Rows lie near named flat spaces through zero. A row that begins with a name and a colon came from that space; any other row is followed by the name of its block's space that it lies nearest.
j931_j855: [ 18  -7 -15  -9  -3   6  -2 -26   1   1  12  17 -30  25 -28   4 -20  21
  23 -10   0   4  36  23  -4 -11  -4  13 -24 -17 -20  20]
j138_j470: [-18 -26  -5  14   4   1   1  20 -28  -2  24  -9  20 -19  11  17  12  -4
 -25  21  16  -4 -10 -54   0  15  31 -13  36   7  38 -31]
j139_j342: [  0  -5 -31   9  -2   8   2   1  -3  25  19  37 -17  15  -3   9 -20  19
  -4 -14  13  11  17 -20  20   7   2  -1  -9   8  -2  20]
j139_j342: [ -3   0   9  16   2 -14  10 -12 -11  14  19   0  -4   1   8  19  12   7
 -16  13   2   5  -3 -25 -11   2   5  -4  12  -7  12 -24]
j358_j94: [-27   6 -22  27   4  50  10 -44  21  33  -1  39  -1  -6 -17  19 -18 -21
  61  10   9  30   5 -37  17  44   1 -20  -6   3 -25 -10]
j358_j94: [-16 -19  25 -23 -13 -40 -27  50 -10 -26 -27 -28  15 -17  22 -26 -12  -9
 -36  -8  10 -29 -21  -9   6  10   8  -2  31  13  19  24]
j911_j956: [-41  87  48  -4  31 -16  34 -42  24  32 -61 -30  12 -30  -7 -21  48 -29
  56   8  -1  55 -35   4  24  31   0 -79 -16   0 -45   2]
j440_j424: [ 10  15 -13 -26   9  19  -2  18   7 -22 -21 -16  11  -3 -15 -25   6  -3
  19 -14  -6   1   4  45  16 -16   1  -4 -22  12 -13  22]
j358_j94: [ 26 -15  13 -14   4 -48   4   5 -34  -8  23  -8 -13  12  -3 -12  18  31
 -43  -3  -3  -4  16  17 -15 -40   7   1  -1 -34  23  15]
j138_j470: [ -5  -9 -45   6  19  25  16 -11 -19  22  24  51  17  -7 -23 -21   4   1
  15  -5   0  31  19  -8  36  -1  13 -37 -13 -18  16  26]
j139_j342: [  6 -19  -3   6  -2  13  -1  -5  -9  -3  13  -4 -13   4  -6  20  -2   8
   7  11  15   2   8 -22 -11   1  18   9   3  -7   1 -13]
j931_j855: [-15   1 -28 -14   9  16  -4  12  -9 -25  23 -21  27  -8 -21   8   0  -5
   2   6 -12 -21  19  13   8   9   9  -6  20  29  21 -34]
j911_j956: [  6 -31  20   9  -5  17  -7  -7  -3 -19  -6 -12   8 -14   5   4   8 -20
  12  24   2  -5 -15 -13 -27  -2  10  14  12 -25   7 -20]
j139_j342: [  2 -37   5 -12 -16  27 -30   6  20 -47 -24  -1  37 -19  -2 -31 -23 -47
  21   4 -30 -38 -10  41 -17   1 -22  31  11 -14   6   2]
j440_j424: [ 30  11   0  58  -2  41  28 -14  14  43  15  23 -28  17  39  54  25  13
  -7  16  17  32 -30 -47 -22 -17  -2  31 -24   2 -13 -37]
j440_j424: [ 23 -24 -33  22  -3  48   3  16  -5   4  24  17 -10  11   9  29  -2  13
  -3   5  18   6   1 -26  -3 -13  15  28 -10  10   7 -13]
j931_j855: [ -2 -43 -19 -10  -6  -4 -15   7 -18   4   2  41  -7   1 -14 -30 -31   7
   4 -15  17   7  19 -15  22   5  14 -11  -3 -27   7  59]
j138_j470: [  6 -17  12 -22 -18   7 -28  17  12 -33 -23 -35 -21   9  -7   9 -29   3
  17  -5  16 -26   8  11 -15   7   7  32   2  16 -23   6]
j931_j855: [ 12  16  -2  -4   9   9  10   4  -1  -2  -1 -15  -3   3  -3   3  19   8
   3   0   2  10  -1  13   0 -16   6  -2 -14   5  -6  -5]
j911_j956: [  2  37 -56  25   9  29  23  42   2  42  29  22  -9  18  25  39   6  35
 -35 -18  22  19  -5 -38  40   0   8   0 -14  70   5 -12]
j440_j424: [-33  -7  24 -23 -11 -81 -18 -23 -14   0  12  -4 -12   6 -18  -8 -34  10
 -21  -7 -10 -29  33  -2  -5  31 -11 -18  37 -13  10   9]
j138_j470: [ 19  31 -15 -18  47  47  38   8 -23   2 -23 -19  10 -20 -28 -31  71   8
  47   4  26  72 -10  17  36 -38  51 -61 -52 -18 -16  32]
j139_j342: [ -6 -21 -11  14  16  15  15 -14 -31   8  28   7  10 -14 -13  11  24   0
   7  25  14  23   5 -40   2   3  34 -28  12 -23  24 -21]
j138_j470: [ 10   1  36 -31   4 -45  -6  59 -26 -18 -35 -53 -12  -8  22 -23  28  22
 -38 -10  37   5 -26  -8   7 -24  36 -16   0   4   4  40]
j358_j94: [ 16  -2  -9 -24   4 -10  -2 -14  -4  -9  -1  14  -7  11 -28 -31  -8  10
  14 -17 -14   2  28  48   6 -21 -10  -4 -23 -26  -9  39]
j138_j470: [  1   3  26  21 -12  32  -4 -37  31 -17  -5 -31  -1  -1   2  43   0 -27
  35  31 -16 -19 -10   3 -49  15 -16  38  11   3 -19 -71]
j911_j956: [-34 -23   9 -41  -1 -20 -30  32 -15 -47 -22 -39  35 -30 -17 -34 -14 -24
   4   1   2 -31   3   8  14  26  20 -24  38   9  19  12]
j138_j470: [  5  22  -1  16  18  16  26 -30   2  19   3  16  12  -7  -5  -6  32 -10
  18  10 -15  30  -8  10   2 -12  -6 -21 -18 -21  -3 -10]
j138_j470: [ 13 -55  24 -20  15 -10  -1  16 -48  -9 -33  10   4 -31  -8 -67  31  -4
  14   5  41  47 -19 -24  17 -27  56 -49 -15 -80  12  85]
j931_j855: [-28   8   9  12 -24 -29 -19  11  20   1  10 -11   3   6  27  33 -35  -6
 -37  -1 -13 -47  -5 -20 -13  37 -28  29  42  48  10 -43]
j911_j956: [-15 -30 -18 -15  11  38  -7 -26  -8 -22  -3  10  26 -22 -45 -26  -7 -29
  59  13  -5   9  20  11  10  15  18 -26   2 -31   2   9]
j440_j424: [ 21 -46  -1 -14 -11 -32 -18  36 -24 -17   4  22   8   0  14 -42 -11   8
 -49 -17  -4 -19  -1  14   2 -31  -3  14   4 -30  32  51]
j358_j94: [ 14  30  19  -7   2 -34  10  -4   5  15 -13  -3 -22  15   8  -9  11  20
 -14 -16  -2  12  -3  22   1 -19 -14  -4 -22  -6 -18  24]
j139_j342: [  6 -12   4  24 -25 -32  -9  -6   9  17  28  29 -13  22  29  22 -30   9
 -49  -6 -19 -32   3 -10 -23   2 -37  41  18   3  15 -17]
j139_j342: [ -5 -18  19   5   4  45  -2 -17   2 -22 -17 -35   2 -20 -13  21  15 -24
  54  34  21  11 -12 -25 -22  16  33  -1   7 -12 -15 -34]
j911_j956: [-17   9  -7 -28   6 -18  -7  -8  -2 -10  -5  -2   8  -3 -29 -25 -13  -3
  16 -12 -11  -6  24  29  18  12  -4 -24   2  -1  -4  22]
j931_j855: [  4 -11  29  16   7 -11  12  13 -15  19 -25  13  10 -23  32 -28  33 -12
 -16   8  18  33 -45 -35   6 -13  16 -25  -4 -35  11  30]
j139_j342: [-12  39  -3  10  20   9  28 -13  -5  40  -3  -8 -31   5  -7  29  23  26
  25   4  41  50   0 -45  23  16  33 -40 -19  17 -28  -1]
j440_j424: [-61  10  -1 -29   7  38 -21  -3  25 -26 -57 -24  40 -43 -34 -30 -23 -57
  84   5   7   1  -6   0  37  68  16 -48  18  26 -27  12]
j358_j94: [  0  42  30  -5  -9 -19  -4  36  29  -1 -43 -35  -5   2  39   1   5  -2
 -23 -16   1 -12 -38  13   0  -1 -20  16  -5  43 -22   2]
j931_j855: [ 17  16   8   6  14   0  20  14 -13   5   3 -18   1  -3  14   5  41  12
 -19   7   8  18 -18  -5  -3 -27  15  -7 -10  -1   8 -11]
j440_j424: [ 10  22  -6 -12  14 -24  14 -12 -18 -10  37 -26   1  12 -20  15  23  23
 -22   5 -22 -11  28  33 -13 -23  -3  -2   3   3  17 -36]
j138_j470: [  4 -25   2  -5  -7  -9 -10 -10  -3   2  -8  30  -6   1  -7 -27 -19  -3
   8  -9  -1   3   8   6   4  -2  -6  -1  -7 -33  -3  41]
j358_j94: [ 15   5  10 -42 -19  -3 -31  23  33 -34 -54 -14 -12  12  -7 -39 -37  -6
  21 -35 -10 -26   5  71   5 -10 -28  30 -27  11 -40  59]
j440_j424: [ 18 -16 -11   6  -8   1  -3  10  -5   6  14  16 -19  16   8   9 -11  19
 -18  -8   9  -3   7  -7  -4 -14   0  21  -8  -2   3  12]
j911_j956: [ -6 -43 -30 -15  -9  10 -26  48 -20 -34  20 -10  19  -6  -3   1 -24   2
 -25  -2   9 -36  13 -11   8   6  20  16  30  25  34  -4]
j440_j424: [ 16  18 -42   6  23  84  19  11   4 -17  13 -23  21  -6 -17  26  34  -5
  36  16   2  15   0  14   7 -17  22   4 -21  33  -3 -46]
j911_j956: [  5  15 -39  10   7  20  12   1   1  21  26  24  -7  16  -6  17  -4  19
  -3 -11   2  11  17  -3  19  -3  -2   0 -14  22  -1  -3]
j358_j94: [  9 -30  -6  -2  -9  15 -12  -8  -2 -12   6   7 -11   6 -12   5 -19   1
  16   3   5  -7  15  -1 -11   0   5  18  -1 -15  -3   4]
j911_j956: [ 19  12 -44  18   2  21  15 -25   2  18  58  24 -20  34 -17  45  -8  31
  -6  -2 -15  -4  40  11  -8 -13 -15  26 -13  17   2 -39]
j931_j855: [  1 -29 -46 -29  10  10 -10  57 -34 -11   4  14   7  -5 -15 -35  -9  21
 -12 -24  32  10  16  -8  50 -10  40 -26  -8  10  19  63]
j139_j342: [ 12 -23  24  -8   2   5  -4  -2 -17 -35   2 -45   3 -10  -9  10  22  -5
   7  27   5 -10  -2   1 -33 -14  24  10  13 -21  10 -31]
j931_j855: [ -7  12  50  20 -20  -2  -5 -69  51  17 -43  21 -16   2   5  -3 -24 -39
  53   7 -24   3 -17  15 -32  26 -48  18 -12 -35 -49   2]
j358_j94: [  6  40   5  58  16   9  48 -38  -3  59  39   9 -23  13  24  66  46  22
 -14  28  11  42 -16 -59 -18  -3   6  -7  -6   4   0 -68]
[ 15  -1  -8  -2   8 -12   9  46 -26   8   5  -5  -6   2  21  -4  23  28
 -42  -9  27  15 -14 -22  17 -25  26  -9  -7  10  17  22]
j931_j855
[ 39   4 -24 -21  22  20  17  27 -25   2  -6   1 -22  11 -16 -24  31  38
   7 -18  31  44   9  19  28 -49  36 -18 -51 -14 -12  58]
j931_j855
[  1 -10   0 -11  -3  -9  -7  -9  -2 -10   1   3   0   2 -14 -12 -11  -2
   7  -3  -9  -8  14  17  -3  -1  -5   1   1 -14   0  10]
j911_j956
[-16 -37 -47  13 -11  37 -17   0  16   5   6  79  44 -14  -1 -40 -45 -41
  11 -15 -30 -13   3   8  29  21 -32   4   7  -8  21  32]
j139_j342
[-16 -13  32  25 -17  21 -12 -25  31 -11 -21  -6  21 -19  19  12 -10 -50
  24  26 -20 -20 -31 -11 -34  28 -23  25  24  -7  -5 -44]
j139_j342
[ 27 -13  -1  27  -6  12   9   9  -1  17   9  22 -12   9  28  12  10  10
 -23   2   8  11 -18 -20 -11 -23  -2  24 -13 -11   5   2]
j440_j424
[ -9  -2   4 -12   5 -38   0  -9 -21 -11  27 -14  10  -1 -14  -1   5   7
 -23   6 -17 -18  21  11  -9  -1   0 -12  23  -8  26 -20]
j440_j424
[-35 -22   5  24 -16   5 -12 -21   8  23   0  21 -14  -4   5  28 -37 -12
  20  12  24   1  -1 -69   0  56   8  -4  27   5  -8 -11]
j440_j424
[  0  73  21   0   5 -54  22 -17  19  39  -8  -4 -29  25  13   8  11  28
 -24 -23 -13  12  -1  24   6  -6 -34 -11 -21  21 -28   6]
j911_j956
[-13 -10  14  23   4 -21   9  14 -23   2  28 -14  29 -19  29  18  29  -9
 -50  26  -5 -11 -25 -42 -15   3  10  -7  42   2  48 -51]
j931_j855
[ -4 -11  23   3  -1 -16  -3  -5  -4 -20   1 -11  35 -20  10 -16  16 -28
 -18  16 -31 -21 -17  16 -22  -7 -15   3  24 -21  28 -26]
j139_j342
[ 14  39   1  32  -1  -2  23  -9  10  23  35 -17 -22  26  24  64  20  27
 -33  10  -6  -5  -3 -14 -26 -10 -15  30   1  36  -1 -69]
j911_j956
[-16 -20  25  20  20  17  18 -36 -17  -7   0   1  55 -48  -4 -22  49 -53
  24  45 -21  21 -30 -15 -17   3  13 -38  23 -57  32 -36]
j931_j855
[  1 -14  -2 -16 -10  11 -19  17   4 -23 -10 -21 -12   5  -8   7 -20   4
  12  -4  15 -16   9   2  -3   7  11  17   3  16 -11   4]
j138_j470
[  0  -2   2 -14  -3  10  -9  13  13   6 -47  20  -7  -6   1 -40 -15  -9
  28 -22  17  22 -13   7  28   3   2 -14 -27  -9 -29  69]
j931_j855
[-23   7 -45 -34   0 -22 -18  30 -15 -31  47 -30  14  12 -29  20 -30  24
 -32 -14 -15 -54  52  23  16  17   1   4  36  62  30 -34]
j911_j956
[ 47 -17 -18   1  -9  16  -3  34   0   1  -2  23 -23  23  19 -11  -4  26
 -24 -24  11   5  -4  18   2 -46  -5  38 -37  -5  -5  44]
j440_j424
[  0  -6 -16   5  27  29  22  -1 -27   7   7   7  20 -22 -14 -14  40  -4
  19  15  16  41  -7 -21  20 -10  38 -43  -9 -22  15   5]
j138_j470
[ -3   6 -26  -1  10  27   9 -41   8  14   5  37  -1   4 -36 -13 -11  -5
  49  -5 -11  23  27  21  17   6  -7 -19 -24 -19 -18  19]
j358_j94
[ 16  13  45  43 -11 -35  20 -15  -4  47  10  -9 -60  24  45  60  19  37
 -37  15  36  23 -25 -71 -36  -4   9  19   0  -5 -14 -28]
j358_j94
[ 23 -77  42 -22 -32 -63 -39  18 -33 -25  -3 -10 -50  18   6 -10 -36  31
 -36  -5  35 -27  15 -24 -34 -15  22  33  17 -51   8  52]
j358_j94
[ -5  17  29   9 -12 -23  -1 -17  22  27 -28  13 -27   9  16   0 -15   1
   7 -10   8  11 -14 -12  -2  15 -18   1 -11  -5 -31  24]
j440_j424
[  4  31  38  36  19  -9  38 -39  -1  27   1   1  22 -19  23   2  63 -21
  -8  30 -23  32 -40  -8 -23 -17 -12 -23  -2 -36  12 -42]
j138_j470
[ -2   0  30   0   4   1   4 -33   7  -1 -25  -1   3 -13  -9 -18  12 -22
  34  12  -6  17 -11   8 -12   2  -2 -14  -8 -38 -16   8]
j911_j956
[ -8 -26 -14  -5  -5   3 -12 -15  -5  -5  11  22   2   0 -21  -9 -26  -5
  16  -1  -4  -8  23   0   3  13   0  -2   7 -16   5  13]
j931_j855
[  8  40  48  21  -3 -12  15  -3  27  20 -37 -19 -11  -1  42  10  28  -9
  -9   5  -1  15 -49  -5 -19  -7 -20  10 -13   5 -25 -13]
j931_j855
[ 10  39  12 -35  10  16  -1  21  30 -19 -70 -18  15 -12  -4 -58  14 -21
  37 -26 -10  15 -23  70  26 -19 -14 -14 -43   7 -40  58]
j440_j424
[-11  15  34  21 -13 -13   0 -32  27   9  -8  -5  -1   0  17  21  -5 -21
   3  14 -21 -14 -16  -4 -30  19 -31  18  15  -1 -11 -38]
j931_j855
[-40  20  28   4   8  -8   5 -27   9   4 -20 -17  27 -29  -4  -4  13 -36
  27  20  -9   6 -18 -15   1  38  -1 -37  24  -2  -3 -27]
j440_j424

Each name stands for a flat space through zero: a line, a plane or more. A row that begins with a name and a colon came from that space; any other row is followed by the name of the space it lies nearest, among the names in its block.
j837_j980: [-19 -45 -29  14   7  -7  31 -25  -9  -4  -7  -7   9   5  19  22 -11   6
  13  -7  -9  28  20 -43   1  25 -10 -18 -11   1  23 -11]
j77_j56: [  2 -17 -20  21   0  -6   5 -27  -9  21   4  -8 -29  14  18  16  15 -21
  16  -9   7 -25  18 -20 -13  -7 -17   3 -18  12 -21 -10]
j356_j863: [  1  25   1 -32   4 -18  -4  21  24  -9  -6   4  29 -23 -12 -19 -27  31
 -25  11   1  23  -6  22  18 -10   2   4 -14   9  -6  16]
j673_j20: [-36 -16  77  43  29  21 -11   4 -26  -4  50   4 -51  47  -8  32  21  -3
   9 -47  63 -59 -66  77  26 -17  64 -40  10 -60  18 -15]
j77_j56: [  4  23 -18  -7  -9   0  -4  34  -6 -11  -3  24 -40   4 -16 -20  21 -35
  10  -3  18 -41 -10  49   8 -31  18  -7  30   3 -25  19]
j34_j204: [  2  -6  17  44  33  14   3 -23 -27   2  24   3 -44  34  -3  27  29 -12
  28 -24  32 -35   9  -2   5 -35 -21  23 -20  -2 -27 -13]
j356_j863: [-23  -6  39 -20   7  -9   2  18   6 -13   8 -12  16 -27  13 -10  -7  25
 -29 -11 -19  17 -13  -8  22  24  29   1  10 -57  73   2]
j356_j863: [-30  16  16 -33  43 -62  11   3  53  -5   7 -21  37 -38  -2 -19 -84  70
 -54  -6  15  57 -19  21  56 -38 -15   5 -91  -4   8   0]
j837_j980: [-15  26  -4 -18  -6 -29   0  33  27  -7 -12  -6 -26 -31 -10 -53 -35 -36
 -25  -2 -18   9 -33  23  18 -39   1   1  -2 -24  28 -10]
j837_j980: [  9 -38 -36  11  -3  13  18 -37 -16   6  -8   3  35  20  14  43  10  27
  26  11   1  20  42 -44 -21  43 -16 -13  -6  41 -25   5]
j673_j20: [ -1  -8 -26  -7  -3  -1  16   9  -7 -15 -14   8   1  -9   3  -7   6  -8
   8   4 -16  13  21 -22   3   8  -7   5  16   0  15   8]
j673_j20: [  7 -22 -43  12   8   9  26 -15 -18 -15 -14  14  11  13  -1  21  10   5
  30   6  -2  21  40 -36  -4   9 -27   4   2  32 -20   6]
j673_j20: [-29 -25  15  37  41   2  25  -8 -23 -22  18   3 -34  22  -4  18   2  -4
  18 -32  23  -1  -7  -1  30 -26  -4   0 -13 -29  22 -17]
j34_j204: [-10 -18  32  26  20  26   6  -7 -25 -16  16   4  -2  22  -5  25  16  10
  15 -15  11   1  -6  -5   7  10  10  -1  14 -24  22  -9]
j77_j56: [ -6 -36 -67  21   0   0  31 -14 -21  -6  -9  23 -19  33   2  30  14 -16
  42  -5  30 -14  24   5  -2   1  -2 -37   5  42 -46  11]
j673_j20: [ -6   9  -9 -39 -32   0  -3  52  -2 -19 -12  17  -4 -25   4 -28  24 -16
 -11   5 -18 -20  -8  27   5  28  54 -22  68 -32  42  32]
j77_j56: [  9  35   3 -41 -10 -19 -17  36  12   2   3   8 -13 -27   5 -26  22   6
 -23   2   6 -40   5  37  13 -11  26  13  12 -11  -7  37]
j77_j56: [-40 -23  14  24  22 -22  18  -4   0  -3  12 -18 -46  -2  12  -9 -20 -28
  -6 -33   2  -2 -28  -2  25 -26   5 -10 -21 -49  51 -30]
j356_j863: [ 15  40  28  -1  -2  19 -22  24   8 -11   0  12   5   4 -38 -21 -11  -8
  -5  11   6   4 -33  42   0 -28   0   9  15   6 -20  -3]
j356_j863: [-26  -7   8 -11  23 -18  20  23  -7 -25   7   3 -19 -18  10  -9   8   9
 -10 -22   0  -2   6  -1  38  -7  17   7   5 -45  49  13]
j77_j56: [ -3 -20 -40  -3  -4  -7  16  -7  -4  -1  -7  11   9  10   6  19   2  12
  14   3  17  -1  18   4   0  13   5 -26  -3  30 -28  16]
j837_j980: [  0  12  42  17  32  21   0   8 -17 -25  14   7  -5   7 -18   2  12  10
   5 -11   2   8  -2  -5  18 -19 -11  34   6 -26  19  -6]
j356_j863: [ 24  18  -9 -22 -29  20 -19  16   0   2  -7  20  27   6 -12   4  19  11
   4  23   8 -15   2  32 -19  25  24 -17  35  30 -37  28]
j673_j20: [ -9 -27 -21   4 -19  12   9   2 -14  -4  -6  11   1  15   5  15  13 -11
  17   0   5  -8  -4   9 -10  32  30 -42  35   3   5   6]
j34_j204: [-18  17 -27 -67 -13 -43  11  54  30 -22 -20   8  20 -56   8 -45 -22  21
 -40   8 -20  20   3  22  34   9  33 -12  15 -20  40  40]
j837_j980: [ 18 -10  34  20  -5  39 -19 -30 -12  14  12  -3  38  30  -5  39  10  28
  11  10   8   5  -4  -8 -29  36   3  -7   4  17 -20 -10]
j837_j980: [  4   9  18   1   4  -2  -7  -4   3   6   3 -12  -5 -11   5 -10   1  -4
 -10  -2 -16   2   2 -20  -2  -7 -14  26  -9 -16  17 -10]
j837_j980: [-11  -9 -42 -15 -22 -23   9   7  15   8 -14   2  -5  -7   8 -10 -18 -15
  -4   5   3  -3  -7  19  -1   4  16 -37   0  16 -10   7]
j673_j20: [  5 -17 -21  13  -2  -1  -2 -37  11  24   3   0  31  33  -4  38 -27  31
  11  10  39   7  -5  23 -15   8  -5 -40 -41  62 -72  -3]
j837_j980: [-11 -15  13  11  22   0  11  -3 -19  -8  16   1 -21   6  12  16  25   8
   7 -20  11 -18  14 -10  16  -1   6  10  -1 -26  18   5]
j34_j204: [ 25  16 -46 -30 -38 -16 -13   2  18  27 -20   0   7 -17  12 -15   5 -12
  -6  24 -12 -18  22   0 -27  11  -4  -4   2  41 -41  20]
j356_j863: [-20   1  23 -15  20 -39   3 -17  42  10   0 -36  38 -33   9 -16 -71  40
 -45   0 -19  61 -17 -24  20  -8 -24  11 -68 -14  35 -25]
j673_j20: [  3 -13   3  23   7  14   1 -22 -11   6   7   1   0  24  -2  25   6   4
  17  -3  15  -4   3  -4  -9   2  -8  -5  -9  15 -21  -9]
j77_j56: [-22   3  28  12   9  13   5  22   4 -29  -3   4   5   3 -31 -19 -37 -13
  -5  -5  -6  39 -52  24  18 -14  11 -18  18 -29  41 -25]
j77_j56: [-29 -55   1  -5  28 -16  35 -33   2 -11   2 -20  63 -13  30  37 -30  75
 -13  -6 -14  68  31 -65  20  55  -6 -10 -37 -15  54  -3]
j673_j20: [  4  12  27  -6 -19   4 -21   6   7  15   3 -13  -7 -11   6 -16   4 -17
 -16   2 -17 -14 -20   3 -14   8  14   4  14 -24  23  -9]
j356_j863: [-35 -25  17 -36  11 -24  17  23  -2 -18  12  -4  14 -31  33   5  12  47
 -28 -20  -5   1  11  -5  37  43  53 -15  14 -61  76  30]
j34_j204: [  1   1  51  14  10  38  -9  14 -33 -19  19   9 -12  12  -5  12  46   0
  10 -14   0 -22  -5   0   3  16  25  17  46 -46  38   3]
j34_j204: [ 24  -7 -63 -16 -19  -5   9  -9 -10  11 -16  14   2   0  18  14  36   1
  21  15   1 -23  59 -23 -19  19 -12   4   8  48 -49  33]
j34_j204: [ -3 -27 -20  21  19  13  31 -23 -10 -24 -18  -2  33   4  -8  11 -25  10
  18   8 -28  71  25 -66   0  10 -48  15 -11  14  20 -23]
j837_j980: [  2 -36  -6  23   8  25  14 -31 -21  -4   2   4  31  28   4  45   8  28
  25   2   7  22  21 -31 -12  37  -7 -14   0  20  -9  -4]
j356_j863: [ -3  17  22  19  16   6  -2   8  -1 -12   3  -1 -24   2 -20 -19 -11 -26
   1  -8  -5   7 -21   4   9 -39 -20  22  -3 -17  11 -22]
j77_j56: [ -2  -2  12 -17  12   3   8   9  -3 -19  -1   3  33 -14   2   4   2  38
  -9   3 -11  27  17 -19  14  22   4  13   7 -13  28  15]
j34_j204: [-21  12  54 -18  10   3 -11  44 -12 -20  27  12 -24  -7   2  -5  35  14
 -17 -26  23 -47 -28  57  34   4  69 -10  39 -66  45  28]
j34_j204: [ -5  42  33 -22  -4 -21 -23  33  25   5   6  -9 -26 -29  -7 -46 -13 -20
 -35  -5  -5 -20 -37  40  15 -37  15  15  -3 -34  20  -1]
[ -4   3 -53 -21 -17 -19  12  22  12  -8 -19  19  -2  -5  -8 -15 -15 -12
   4  10  11   0  -2  34   7  -8  12 -34   9  31 -29  20]
j837_j980
[  6  14 -17 -18 -11 -18  -6   9  13  11  -5   0  -9 -13   5 -15   0  -7
  -9   5   1 -17   4  13  -1 -11   2   1  -6  11 -17  12]
j34_j204
[-19   9  21 -34  13  -9   4  45  -4 -30  12  20   4 -16  -2  -5  17  36
 -17 -13  20 -16  -7  46  41   8  53 -12  27 -38  30  40]
j356_j863
[-12  -7 -39 -14   9  -5  27  34 -18 -37  -6  35 -16   2  -8   1  23   2
  18  -8  22 -14  19  28  30  -5  24 -18  32   2  -6  38]
j77_j56
[-15 -15 -15   2   4   4  18  10  -3 -23  -7  14  14   9 -14   5 -18   6
   9   0   9  25 -12  15  13   5  11 -30  12   5   5   2]
j77_j56
[ 12   2 -65 -28  -6 -30  21  -7  25  -2 -35  -3  36 -31   4 -20 -36  11
  -8  27 -32  55  43 -48  -2  -1 -51  18 -31  48 -18   7]
j673_j20
[ -3 -47 -11   2 -18 -10  -4 -58  10  50  10 -25  44  18  40  55 -11  47
  -4   5  18  -3  11 -16 -30  63  18 -49 -40  34 -27  -2]
j356_j863
[  8 -34 -15  27 -19  17  -3 -40 -18  30   5  -7  -5  31  21  39  24 -12
  25   0   9 -26  12 -20 -37  34   4 -24   3  22 -25 -10]
j356_j863
[-21 -27  20  20  17  -6   4 -24  -5  13  22 -12 -10  19  15  30  -3  17
   1 -22  28 -14 -13   9   9   5  17 -22 -27 -15   4 -11]
j356_j863
[ 13  23 -13 -31  -4  -5  -3  25   6 -11  -7  17  16 -15  -8 -11   9  20
  -7  12   3  -2  16  18   9  -1   7   8  11  15 -19  32]
j673_j20
[ 11  23 -29 -25 -24 -30 -15   5  27  29  -8  -5 -12 -16   8 -22 -10 -15
 -16  11   4 -26  -1  25 -10 -18  -1  -6 -20  28 -40  11]
j34_j204
[-18  16  62 -18  11   8 -14  38   1 -22  21   8  11  -8 -12  -7   3  31
 -25 -13  14  -7 -40  52  30   8  55 -12  26 -52  43  15]
j356_j863
[-21  17  55 -19  11  10   0  56 -11 -43   7   7 -13 -31  -8 -35  18  -5
 -22 -16 -28   5 -22   7  34   3  38  22  56 -87  98   8]
j356_j863
[ -4 -16  22   6  25  20  18  -3 -18 -31   0   2  34  -4  -3  14   4  34
   4  -2 -22  47  22 -49  13  24 -14  26  10 -23  47  -3]
j77_j56
[-22   3 -11 -19   9 -35  13  15  23  -8  -6  -6  -2 -25   2 -25 -37   4
 -23  -6  -3  21 -13  11  27 -20   1  -7 -23 -13  21   0]
j673_j20
[ -6  22  31   3  27 -27  -7 -11  26  12  10 -26  -9 -18  -1 -21 -38   7
 -28  -9  -4  17 -15  -7  18 -45 -34  35 -60 -14   7 -25]
j673_j20
[-14   8  50  21  22   4 -10  -4   6   0  19 -11  -8  11 -15  -1 -24   4
 -11 -15  16   6 -43  25  14 -26   3   0 -22 -24  12 -26]
j356_j863
[ 23  15  -5  -2 -13 -17 -16 -38  33  39 -14 -35  26 -19   9 -15 -41  -2
 -21  23 -35  35   9 -49 -31  -7 -58  32 -54  33 -19 -31]
j673_j20
[ -5  40  32 -13  14  15   0  67 -14 -53  -2  24 -32 -22 -31 -48  22 -29
  -5 -10 -18  -4 -17  24  34 -35  15  36  59 -58  56  12]
j356_j863
[-16  14  36  13  48 -12   5   4  -1 -14  24   0 -24   4 -12   1  -9  19
  -7 -25  30  -5 -12  23  40 -50 -10  25 -38 -23   0  -5]
j673_j20
[  4  -1 -10   6   2   0   4  -9   1   2  -5  -3   2   1  -2   0  -6  -5
   4   4  -6  11   7 -15  -5  -6 -19   8  -9  11  -8  -7]
j34_j204
